Below is a small trained network, with its code and all its weights. Each question gives an input and a class and asks what happens when units are switched off, that is, made to give their printed mean instead of their output.

import numpy as np


def w(rows, s, z=0):
    codes = np.array(rows[::2]) - 128.0
    scale = np.full(codes.shape[1], s)
    scale[-1] = z or s
    return codes * scale


def f(y):
    return y / 2 * (1 + np.tanh(0.7978845608 * (y + 0.044715 * y**3)))


def log_softmax(a):
    a = a - a.max(-1, keepdims=True)
    return a - np.log(np.exp(a).sum(-1, keepdims=True))


def net(x, mask):
    res = np.array(x, float).reshape(1, 4) / 4 @ E
    y = f(res @ A[0][:, :-1].T + A[0][:, -1])
    res = res + np.where(mask, y, B[0][:, -1]) @ B[0][:, :-1]
    return log_softmax(res[-1] @ U[:, :-1].T + U[:, -1])


A, B = {}, {}
E = w([
[95,234,209,183,97],'x0',
[138,141,255,85,219],'x1',
[126,123,133,131,128],'x2',
[226,95,204,116,58],'x3',
],0.0089)
A[0] = w([
[148,128,179,41,241,154],'n1',
[89,180,128,141,120,98],'n2',
[99,186,161,123,46,93],'n3',
[101,108,91,108,99,188],'n4',
[122,37,102,78,112,123],'n5',
[156,82,159,122,81,110],'n6',
[75,104,88,173,53,117],'n7',
[204,61,86,90,147,121],'n8',
[155,102,147,108,90,205],'n9',
[139,146,170,94,177,118],'n10',
[114,181,163,158,97,91],'n11',
[115,168,158,183,110,94],'n12',
[186,112,150,115,84,87],'n13',
[53,166,97,138,154,97],'n14',
[179,118,156,116,66,96],'n15',
[203,110,138,114,52,135],'n16',
[70,128,91,179,152,156],'n17',
[146,137,83,151,69,113],'n18',
[111,172,164,159,129,102],'n19',
[176,50,75,116,208,92],'n20',
[123,137,132,118,146,254],'n21',
[132,220,135,165,75,141],'n22',
[144,142,78,132,66,138],'n23',
[69,150,87,136,195,105],'n24',
[78,116,69,81,176,181],'n25',
[111,110,185,112,188,96],'n26',
[98,191,182,130,68,110],'n27',
[94,155,165,177,93,105],'n28',
[1,96,94,128,164,142],'n29',
[72,142,95,145,178,87],'n30',
[104,187,136,84,91,74],'n31',
[135,40,126,91,164,181],'n32',
[127,127,83,165,86,109],'n33',
[187,89,169,183,71,149],'n34',
[135,120,87,177,78,93],'n35',
[134,122,74,186,98,93],'n36',
[49,118,105,152,167,89],'n37',
],0.0097,0.0091)
B[0] = w([
[172,151,109,182,196,250],'n1',
[109,144,127,105,133,147],'n2',
[100,170,92,87,175,168],'n3',
[115,181,137,160,146,205],'n4',
[83,186,83,111,157,202],'n5',
[67,118,192,85,133,168],'n6',
[170,90,142,165,218,195],'n7',
[77,187,73,103,145,217],'n8',
[48,151,163,164,115,225],'n9',
[182,116,96,162,190,174],'n10',
[117,160,64,90,168,161],'n11',
[105,134,45,81,163,156],'n12',
[112,115,207,69,155,162],'n13',
[105,135,186,96,138,176],'n14',
[80,97,242,72,149,171],'n15',
[105,148,203,132,159,211],'n16',
[108,142,181,145,118,198],'n17',
[174,123,161,144,216,171],'n18',
[142,158,55,113,160,157],'n19',
[79,165,62,83,158,201],'n20',
[103,188,136,226,61,254],'n21',
[117,177,74,123,127,202],'n22',
[152,124,152,169,209,186],'n23',
[109,105,254,97,144,183],'n24',
[89,145,151,134,108,229],'n25',
[194,99,123,152,201,168],'n26',
[108,165,64,108,150,188],'n27',
[89,158,40,67,135,162],'n28',
[110,123,217,114,101,220],'n29',
[117,95,209,82,142,162],'n30',
[127,121,105,88,158,125],'n31',
[93,174,77,151,132,232],'n32',
[184,122,126,143,208,166],'n33',
[96,179,216,117,136,214],'n34',
[187,130,145,115,214,162],'n35',
[163,117,126,132,202,166],'n36',
[115,122,211,90,166,164],'n37',
],0.0075,0.0079)
U = w([
[83,128,190,60,121,96],'0',
[197,123,103,171,191,81],'1',
[71,164,31,48,123,88],'2',
[90,170,120,193,100,253],'3',
[122,120,100,216,10,246],'4',
[189,67,104,42,90,58],'5',
[141,69,85,51,87,67],'6',
],0.011,0.0046)

Each question gives the input, the list of numbers given to net, and the class t.
The units are the neurons (one row each of A and B). Each row of codes is followed by its name. A weight is (code - 128) times the scale printed after its matrix; where a second scale follows, it is the last column's (A, B and U).
mask holds one flag per neuron, in row order. A switched-off neuron (its flag False) gives its mean, the last column of its row in B, instead of its output. The means were averaged over made-up inputs and are rounded, as every weight is.
A unit's drop is (log p(t) with every unit on - log p(t) with that unit switched off) / (log p(t) with every unit on - log p(t) with every unit switched off).
The circuit of an input: a set's keep is (log p(t) with only the set's units on - log p(t) with every unit switched off) / (log p(t) with every unit on - log p(t) with every unit switched off). Starting from the 12 units with the biggest drops (on a tie, the unit counted first), units are removed one at a time, each time the one whose removal leaves the highest keep (on an exact tie, the one counted first), for as long as the keep stays at least 0.8.
units of the circuit, in order: the units of the circuit, biggest drop first
most important unit: the unit with the biggest drop
k most important neurons: the k neurons with the biggest drops, biggest first
drop of u: that unit's drop, to one decimal
input [2,7,0,-5], class 1: units of the circuit, in order : [n1 n26]
input [-6,-4,2,-6], class 0: units of the circuit, in order : [n29 n24]
input [8,-2,-4,-8], class 0: most important unit : n24
input [2,-4,1,5], class 0: units of the circuit, in order : [n15 n1 n34]
input [-7,-6,-1,7], class 0: 2 most important neurons : [n16 n15]
input [-1,4,4,-1], class 1: 2 most important neurons : [n1 n26]
input [-5,-5,2,-1], class 1: 2 most important neurons : [n7 n23]
input [-7,5,-2,-1], class 2: 2 most important neurons : [n20 n8]
input [-7,2,-5,6], class 2: 4 most important neurons : [n8 n20 n32 n5]
input [-6,7,2,1], class 1: 3 most important neurons : [n1 n26 n10]
input [0,-2,-2,5], class 0: 2 most important neurons : [n15 n1]
input [-7,-5,1,5], class 2: 3 most important neurons : [n8 n5 n20]
input [-7,8,3,7], class 1: drop of n1 : 3.1
input [-6,-7,6,-5], class 1: most important neuron : [n7]
input [2,0,-1,-5], class 0: drop of n6 : -0.1
input [-7,8,2,3], class 1: drop of n22 : 0.0
input [7,8,-3,-3], class 1: drop of n1 : 0.2
